Here is a tiny trained network, its code and every weight. The questions are about switching its units off for an input and a class, where a switched-off unit gives its printed mean instead of its output.

import numpy as np


def w(rows, s, z=0):
    codes = np.array(rows[::2]) - 128.0
    scale = np.full(codes.shape[1], s)
    scale[-1] = z or s
    return codes * scale


def f(y):
    return y / 2 * (1 + np.tanh(0.7978845608 * (y + 0.044715 * y**3)))


def log_softmax(a):
    a = a - a.max(-1, keepdims=True)
    return a - np.log(np.exp(a).sum(-1, keepdims=True))


def net(x, mask):
    res = np.array(x, float).reshape(1, 3) / 4 @ E
    y = f(res @ A[0][:, :-1].T + A[0][:, -1])
    res = res + np.where(mask, y, B[0][:, -1]) @ B[0][:, :-1]
    return log_softmax(res[-1] @ U[:, :-1].T + U[:, -1])


A, B = {}, {}
E = w([
[2,117,148],'x0',
[130,117,1],'x1',
[126,138,127],'x2',
],0.0087)
A[0] = w([
[126,127,98,69],'n0',
[126,136,89,20],'n1',
[161,111,131,51],'n2',
[128,122,98,53],'n3',
[110,144,123,88],'n4',
[62,115,254,140],'n5',
[128,143,171,73],'n6',
[129,138,174,1],'n7',
[140,140,147,7],'n8',
[185,147,144,58],'n9',
[126,132,97,66],'n10',
[84,94,112,84],'n11',
[128,144,171,66],'n12',
[126,132,94,41],'n13',
[20,138,123,82],'n14',
[121,130,149,31],'n15',
[53,138,34,109],'n16',
[126,133,94,49],'n17',
[187,133,150,70],'n18',
[125,134,87,28],'n19',
[132,134,125,83],'n20',
[114,129,134,20],'n21',
[138,129,128,100],'n22',
[152,151,125,63],'n23',
[125,136,89,44],'n24',
[129,139,170,76],'n25',
[126,149,163,87],'n26',
[131,129,137,36],'n27',
[126,134,96,64],'n28',
[124,128,142,17],'n29',
[146,145,126,70],'n30',
[132,130,139,43],'n31',
[129,133,164,77],'n32',
[37,136,210,120],'n33',
],0.02,0.0069)
B[0] = w([
[161,130,120,131],'n0',
[171,132,108,131],'n1',
[116,145,116,129],'n2',
[157,121,115,130],'n3',
[117,129,126,126],'n4',
[196,83,213,249],'n5',
[187,125,104,144],'n6',
[178,109,110,134],'n7',
[146,125,110,121],'n8',
[96,157,92,148],'n9',
[164,134,117,131],'n10',
[103,149,104,148],'n11',
[185,123,104,143],'n12',
[155,118,109,130],'n13',
[157,169,3,201],'n14',
[159,124,107,123],'n15',
[157,87,222,197],'n16',
[160,125,112,131],'n17',
[87,149,94,151],'n18',
[165,120,101,133],'n19',
[146,143,122,121],'n20',
[170,151,97,120],'n21',
[121,126,119,124],'n22',
[119,142,111,127],'n23',
[171,134,109,134],'n24',
[180,119,104,143],'n25',
[171,118,112,140],'n26',
[171,134,88,118],'n27',
[161,129,116,132],'n28',
[153,115,89,119],'n29',
[126,141,115,124],'n30',
[179,147,96,119],'n31',
[156,100,106,138],'n32',
[24,171,94,229],'n33',
],0.046,0.015)
U = w([
[253,133,82,60],'0',
[193,159,81,253],'1',
[171,198,7,37],'2',
],0.0043,0.0053)

Each question gives the input, the list of numbers given to net, and the class t.
The units are the neurons (one row each of A and B). Each row of codes is followed by its name. A weight is (code - 128) times the scale printed after its matrix; where a second scale follows, it is the last column's (A, B and U).
mask holds one flag per neuron, in row order. A switched-off neuron (its flag False) gives its mean, the last column of its row in B, instead of its output. The means were averaged over made-up inputs and are rounded, as every weight is.
A unit's drop is (log p(t) with every unit on - log p(t) with that unit switched off) / (log p(t) with every unit on - log p(t) with every unit switched off).
The circuit of an input: a set's keep is (log p(t) with only the set's units on - log p(t) with every unit switched off) / (log p(t) with every unit on - log p(t) with every unit switched off). Starting from the 12 units with the biggest drops (on a tie, the unit counted first), units are removed one at a time, each time the one whose removal leaves the highest keep (on an exact tie, the one counted first), for as long as the keep stays at least 0.8.
circuit, biggest first: the units of the circuit, biggest drop first
top k neurons: the k neurons with the biggest drops, biggest first
drop when u is switched off: that unit's drop, to one decimal
input [6,4,2], class 2: circuit, biggest first -> n14
input [-8,7,5], class 2: top 3 neurons -> n5; n9; n18
input [-8,7,-2], class 2: top 2 neurons -> n5; n9
input [5,2,1], class 2: top 2 neurons -> n14; n5
input [-6,-5,4], class 2: top 4 neurons -> n5; n16; n18; n9
input [-7,5,5], class 2: top 4 neurons -> n5; n16; n9; n18
input [7,5,1], class 2: top 2 neurons -> n14; n5
input [2,8,2], class 0: top 2 neurons -> n16; n33
input [-5,4,2], class 2: top 3 neurons -> n5; n16; n9
input [2,6,-4], class 0: top 2 neurons -> n33; n16
input [-7,0,0], class 2: top 2 neurons -> n5; n16
input [4,-8,2], class 0: drop when n5 is switched off -> 6.7
input [7,7,7], class 0: drop when n33 is switched off -> 0.6
input [3,7,-1], class 0: circuit, biggest first -> n33
input [-3,1,2], class 2: drop when n5 is switched off -> 3.5
